[[-15   8  34 -24  38]
 [ 19  -4  -7   7  13]
 [  4   1   9  23  -4]
 [-10   1  -5  26 -27]]
=>
[[19 -4 -7]
 [ 4  1  9]]

[[  5  -3 -12 -15]
 [ -2 -19  17  -9]
 [-21  -1  20 -29]]
=>
[[ -2 -19  17]
 [-21  -1  20]]

[[-33 -31  -9]
 [ 19  24  15]
 [-10  16  30]
 [-27  10  -2]
 [-11   2  -3]]
=>
[[ 19  24  15]
 [-10  16  30]]

[[-28  13 -19   0]
 [-25  -1 -26 -12]
 [  1  38  -7  -3]]
=>
[[-25  -1 -26]
 [  1  38  -7]]

[[ 10  12 -12   0  -4]
 [ -6  -8  -1  23 -30]
 [ 23  13 -26   5 -14]
 [ 18  24 -26   4 -19]]
=>
[[ -6  -8  -1]
 [ 23  13 -26]]

[[  8  -3   4  -2   6]
 [ -1   0   0   1   0]
 [  0   1   0  -1  -1]
 [ 13 -33  -6  16 -14]
 [-10  -5  16  10 -10]]
=>
[[-1  0  0]
 [ 0  1  0]]

[[  0   2  -4]
 [ -7   3  29]
 [  4 -21   7]]
=>
[[ -7   3  29]
 [  4 -21   7]]
---
[[ -7   0  -5   6   4 -10  -6 -10  -5   6  -7 -13   5  -5]
 [  2 -19  23  18  -1   9   6  -5 -20 -20   4 -11   3 -16]
 [  4 -26  29  16  -4  14  11  -1 -21 -26   5  -6   1 -17]]
=>
[[  4 -26  29  16  -4  14  11  -1 -21 -26   5  -6   1 -17]
 [  2 -19  23  18  -1   9   6  -5 -20 -20   4 -11   3 -16]
 [ -7   0  -5   6   4 -10  -6 -10  -5   6  -7 -13   5  -5]]

[[ 24  25 -31]
 [  7  -8 -13]
 [  8  14 -13]
 [  2  -4  -5]
 [-29 -29  -7]
 [  2  -7 -27]
 [-23 -21  16]
 [ -9   6 -17]
 [ -2 -12  11]
 [-23  -5 -16]
 [-17  32 -30]
 [  9  15  -5]]
=>
[[  9  15  -5]
 [-17  32 -30]
 [-23  -5 -16]
 [ -2 -12  11]
 [ -9   6 -17]
 [-23 -21  16]
 [  2  -7 -27]
 [-29 -29  -7]
 [  2  -4  -5]
 [  8  14 -13]
 [  7  -8 -13]
 [ 24  25 -31]]

[[  9 -21  30   3]
 [  9 -15  27  15]
 [ 10 -20  31  12]
 [  7 -19  26  -2]
 [ 10 -17  30  14]
 [  5 -19  22  -7]
 [ 10 -21  32   8]]
=>
[[ 10 -21  32   8]
 [  5 -19  22  -7]
 [ 10 -17  30  14]
 [  7 -19  26  -2]
 [ 10 -20  31  12]
 [  9 -15  27  15]
 [  9 -21  30   3]]

[[-30  33  -4]
 [ -9  11   1]]
=>
[[ -9  11   1]
 [-30  33  -4]]

[[  2   6  -5  -6]
 [ -1  28  -2  20]
 [  0 -16 -14  13]
 [  4   3   7  19]
 [  2  12   9  -2]
 [  5   3  -1   0]]
=>
[[  5   3  -1   0]
 [  2  12   9  -2]
 [  4   3   7  19]
 [  0 -16 -14  13]
 [ -1  28  -2  20]
 [  2   6  -5  -6]]

[[-33   6  24   0]
 [  7 -38  -2  35]
 [ 23 -21 -12  13]]
=>
[[ 23 -21 -12  13]
 [  7 -38  -2  35]
 [-33   6  24   0]]
